The symbols move the elements like this.
θ: ZC->TB, LJ->MP, NJ->PB, CF->GD, TL->DQ, DL->BF, NF->RH, MG->TM, GD->ZP, CG->SL, LL->RM, NL->CR, SG->LH, GZ->LL, MP->ZF, DJ->FH, BL->QP, HN->QF, DQ->DS, FG->BL, QP->RN, BH->GZ, CR->TC, RG->SQ, BF->MG, SQ->TN, LH->LJ, RN->DL, CJ->NL, DS->SC, TB->CG, TM->NJ, MJ->CF, PB->CJ, ZP->ZC, TC->RG, SC->NF, SL->SG, RH->HN, FH->MJ, RM->BN, QF->DN, BN->TL, TN->DJ, DN->FG, ZF->BH
σ: ZC->RH, LJ->QP, NJ->SG, CF->DS, TL->CJ, DL->ZC, NF->RG, MG->CG, GD->SC, CG->QF, LL->TM, NL->MP, SG->FG, GZ->MG, MP->RN, DJ->BN, BL->CF, HN->TN, DQ->NL, FG->MJ, QP->GD, BH->BF, CR->ZF, RG->GZ, BF->TB, SQ->LL, LH->BL, RN->ZP, CJ->LJ, DS->CR, TB->HN, TM->SL, MJ->DQ, PB->LH, ZP->NF, TC->BH, SC->TC, SL->DN, RH->SQ, FH->TL, RM->NJ, QF->DJ, BN->PB, TN->RM, DN->FH, ZF->DL
α: ZC->RG, LJ->CF, NJ->DN, CF->NL, TL->LH, DL->NF, NF->BH, MG->HN, GD->CR, CG->TN, LL->CG, NL->QP, SG->FH, GZ->TB, MP->GD, DJ->NJ, BL->DQ, HN->LL, DQ->LJ, FG->TL, QP->DS, BH->ZC, CR->RN, RG->BF, BF->RH, SQ->MG, LH->MJ, RN->SC, CJ->BL, DS->MP, TB->SQ, TM->QF, MJ->CJ, PB->FG, ZP->TC, TC->DL, SC->ZF, SL->DJ, RH->GZ, FH->PB, RM->SL, QF->RM, BN->SG, TN->TM, DN->BN, ZF->ZP
ρ: ZC->ZP, LJ->LH, NJ->TM, CF->MJ, TL->BN, DL->RN, NF->SC, MG->BF, GD->CF, CG->TB, LL->GZ, NL->CJ, SG->SL, GZ->BH, MP->LJ, DJ->TN, BL->FG, HN->RH, DQ->TL, FG->DN, QP->BL, BH->ZF, CR->NL, RG->TC, BF->DL, SQ->RG, LH->SG, RN->QP, CJ->PB, DS->DQ, TB->ZC, TM->MG, MJ->FH, PB->NJ, ZP->GD, TC->CR, SC->DS, SL->CG, RH->NF, FH->DJ, RM->LL, QF->HN, BN->RM, TN->SQ, DN->QF, ZF->MP
γ: ZC->BH, LJ->DQ, NJ->DJ, CF->LJ, TL->FG, DL->TC, NF->DL, MG->SQ, GD->MP, CG->LL, LL->HN, NL->CF, SG->BN, GZ->RH, MP->DS, DJ->SL, BL->CJ, HN->MG, DQ->BL, FG->PB, QP->NL, BH->NF, CR->GD, RG->ZC, BF->RG, SQ->TB, LH->TL, RN->CR, CJ->MJ, DS->QP, TB->GZ, TM->TN, MJ->LH, PB->FH, ZP->ZF, TC->ZP, SC->RN, SL->RM, RH->BF, FH->SG, RM->QF, QF->TM, BN->DN, TN->CG, DN->NJ, ZF->SC
ε: ZC->GZ, LJ->DS, NJ->FH, CF->MP, TL->BL, DL->RG, NF->BF, MG->TN, GD->ZF, CG->RM, LL->QF, NL->GD, SG->TL, GZ->HN, MP->SC, DJ->SG, BL->NL, HN->TM, DQ->QP, FG->CJ, QP->CR, BH->RH, CR->ZP, RG->TB, BF->SQ, SQ->CG, LH->DQ, RN->TC, CJ->CF, DS->RN, TB->LL, TM->DJ, MJ->LJ, PB->MJ, ZP->BH, TC->ZC, SC->DL, SL->BN, RH->MG, FH->LH, RM->DN, QF->NJ, BN->FG, TN->SL, DN->PB, ZF->NF

In the rows, 50 means zero.

The rows follow the links: the fewer symbols apart two elements are, the more alike their rows tend to be.

Each row is also shifted at random along 4 hidden directions that mean nothing.

Some elements, each with a row of numbers:
ZF: 27	44	50	41	53	45	53	51	55	47	44	61	56	49	53	36	57	43	57	56	47	54	48	55	43	52	51	51	49	47	56	56	43	51	48	52	58	61	55	56	51	45	52
RG: 107	54	50	55	45	46	44	59	46	42	62	46	59	59	65	60	62	45	50	41	42	46	46	51	44	43	44	67	41	40	49	51	51	45	54	56	62	55	57	46	52	59	55
PB: 42	51	62	64	59	61	54	54	54	60	61	46	53	44	58	62	57	55	45	48	50	39	48	40	49	42	40	59	40	51	56	47	52	58	50	55	48	47	60	43	45	58	42
RN: 48	49	58	57	56	63	59	47	53	62	43	45	44	36	43	55	47	56	46	50	53	49	54	47	56	47	59	41	55	64	50	51	53	56	44	46	42	39	48	42	42	48	45
NL: 9	50	51	64	54	53	48	58	35	59	69	44	43	48	57	65	45	54	47	51	53	40	44	43	50	47	37	57	41	37	47	47	62	38	65	48	50	41	55	44	47	60	43
CG: 15	51	43	40	45	36	53	52	40	37	47	46	56	57	51	45	49	35	46	45	43	50	50	53	44	45	43	50	52	30	53	59	51	32	48	40	68	47	44	55	47	50	52
HN: 51	51	50	57	60	60	49	42	62	46	44	50	54	46	57	45	60	45	42	53	45	40	58	35	63	56	39	38	52	38	55	36	55	61	50	50	58	53	39	48	61	43	48
MG: 49	49	60	61	58	62	58	52	51	62	52	44	47	37	50	58	52	54	46	49	50	44	51	44	50	43	51	49	48	57	54	52	54	53	47	48	47	43	56	41	41	53	42
RM: 40	45	51	47	57	53	47	46	63	52	47	65	52	48	53	37	57	52	56	61	52	50	50	49	51	59	48	49	46	53	56	44	42	64	52	58	47	64	55	56	58	44	51
CF: 34	56	41	45	37	38	44	54	37	39	56	41	50	64	48	59	41	48	46	41	50	53	48	54	48	47	47	55	53	42	43	52	54	35	51	45	52	43	43	52	50	55	53
FH: 52	61	53	50	43	46	44	49	60	38	57	42	62	66	56	61	56	54	42	36	47	45	49	46	49	43	40	64	46	51	53	42	44	62	43	58	48	53	49	52	55	56	51
TM: 44	47	58	61	52	61	55	56	46	61	50	44	48	38	51	61	54	52	52	46	50	51	51	53	49	44	65	51	50	62	45	57	55	48	50	49	51	44	57	36	39	54	52
ZC: 31	58	54	42	45	42	53	43	61	39	49	47	60	62	46	51	50	53	40	41	48	46	51	46	47	41	36	57	51	50	61	48	41	62	35	51	46	50	45	60	50	52	45
FG: 49	50	53	58	62	60	56	43	55	56	47	47	45	40	49	50	48	50	39	55	50	38	57	35	61	52	37	35	54	40	56	40	59	54	50	42	50	41	41	49	51	46	40
TC: 69	50	44	57	45	44	43	62	28	52	66	43	46	54	57	63	45	48	53	48	50	49	43	53	46	48	49	60	43	38	40	55	61	28	66	47	56	44	54	44	48	60	53

From each start, follow one symbol. Which element do you reach?
Answers are names.
76	49	49	51	53	58	46	41	60	56	44	56	43	47	44	44	44	60	51	60	60	52	53	46	61	62	54	39	55	62	48	38	48	65	50	54	34	53	44	53	58	43	48
θ	RH
38	44	48	36	49	40	58	49	46	59	47	61	40	49	35	38	33	55	55	59	60	59	45	58	42	51	51	48	52	58	56	60	43	46	47	44	35	48	54	63	42	49	41
γ	DQ
74	44	52	42	56	49	51	47	61	54	47	67	51	49	51	34	53	52	59	62	53	54	47	52	46	58	50	51	46	55	58	49	39	61	51	58	45	64	58	60	54	46	49
θ	RM
89	49	47	58	44	48	43	65	33	43	58	42	57	52	66	61	63	38	57	41	40	51	47	58	41	44	59	63	43	38	38	61	58	29	61	52	73	52	58	36	48	58	64
ρ	NL
32	51	63	64	57	65	55	54	59	55	53	44	57	41	61	62	66	51	47	43	43	43	51	44	49	41	51	58	43	57	54	50	51	60	46	56	56	50	60	37	45	54	50
σ	SG
83	55	43	38	41	32	51	52	38	41	55	46	50	63	44	50	37	46	43	44	50	49	47	51	45	44	35	54	52	35	54	54	51	36	48	41	52	43	44	60	46	54	45
α	TC
76	59	51	45	44	40	48	47	51	44	62	46	53	66	48	58	41	58	39	43	53	44	46	44	49	44	29	61	46	45	57	44	46	54	45	50	39	45	48	60	52	58	40
α	CJ
58	50	49	56	52	61	50	47	53	45	37	44	55	41	54	49	61	41	50	47	42	51	60	49	59	54	64	36	58	48	43	48	58	50	49	48	65	50	40	39	53	42	61
ε	PB
63	45	52	42	56	47	53	50	61	45	45	63	59	50	58	32	64	40	57	56	43	52	49	53	42	52	47	54	45	45	59	55	40	55	48	56	63	67	58	57	54	45	54
ρ	ZF
52	51	60	60	48	60	49	56	51	57	54	45	51	46	53	65	57	59	54	43	50	53	47	55	47	44	65	62	44	71	45	53	48	58	48	60	43	50	62	38	44	57	53
ε	CF
21	55	44	55	47	43	43	53	35	55	72	44	39	61	48	64	29	62	42	51	61	41	42	42	53	50	27	57	44	38	47	41	59	41	61	46	33	37	47	56	51	62	37
γ	CG
78	48	58	58	55	61	57	54	50	55	46	44	52	36	52	56	59	45	50	46	44	50	54	50	49	43	61	48	51	55	50	57	54	47	47	47	61	45	54	37	41	50	51
γ	RG
56	44	43	50	55	51	43	50	52	49	47	62	50	49	57	38	56	44	59	61	49	51	51	51	53	64	52	45	49	42	48	46	51	48	61	54	58	62	50	52	60	45	57
ρ	BN
62	48	43	55	51	56	48	49	43	48	41	45	46	42	50	47	50	41	51	53	47	52	57	49	61	58	61	33	60	42	40	49	62	39	57	43	62	46	38	42	53	43	58
ε	NJ
36	41	43	44	54	43	49	54	42	51	49	63	46	47	52	34	49	41	60	64	50	54	47	55	46	59	51	46	48	38	50	56	50	37	62	48	60	58	55	56	52	46	53
θ	LL
53	48	50	51	58	57	46	41	65	53	48	59	49	49	52	41	52	56	51	61	55	46	53	41	59	63	44	43	49	51	53	35	47	67	53	57	41	60	47	56	62	44	48
α	MP
69	46	50	48	51	56	44	46	64	49	42	61	53	49	53	40	60	52	58	57	51	55	53	53	54	62	61	46	51	61	47	43	42	66	51	62	48	65	51	51	61	42	60
ε	QP
16	48	41	37	44	34	54	52	34	45	47	51	45	54	40	44	37	44	52	50	52	57	48	58	43	47	51	47	56	42	49	63	51	31	50	38	54	43	46	57	43	49	49
θ	SG
59	57	52	54	40	49	42	55	49	43	57	43	57	61	57	65	57	54	52	37	48	52	47	55	47	46	56	65	46	57	43	47	48	52	51	59	50	53	54	44	53	58	58
α	MG
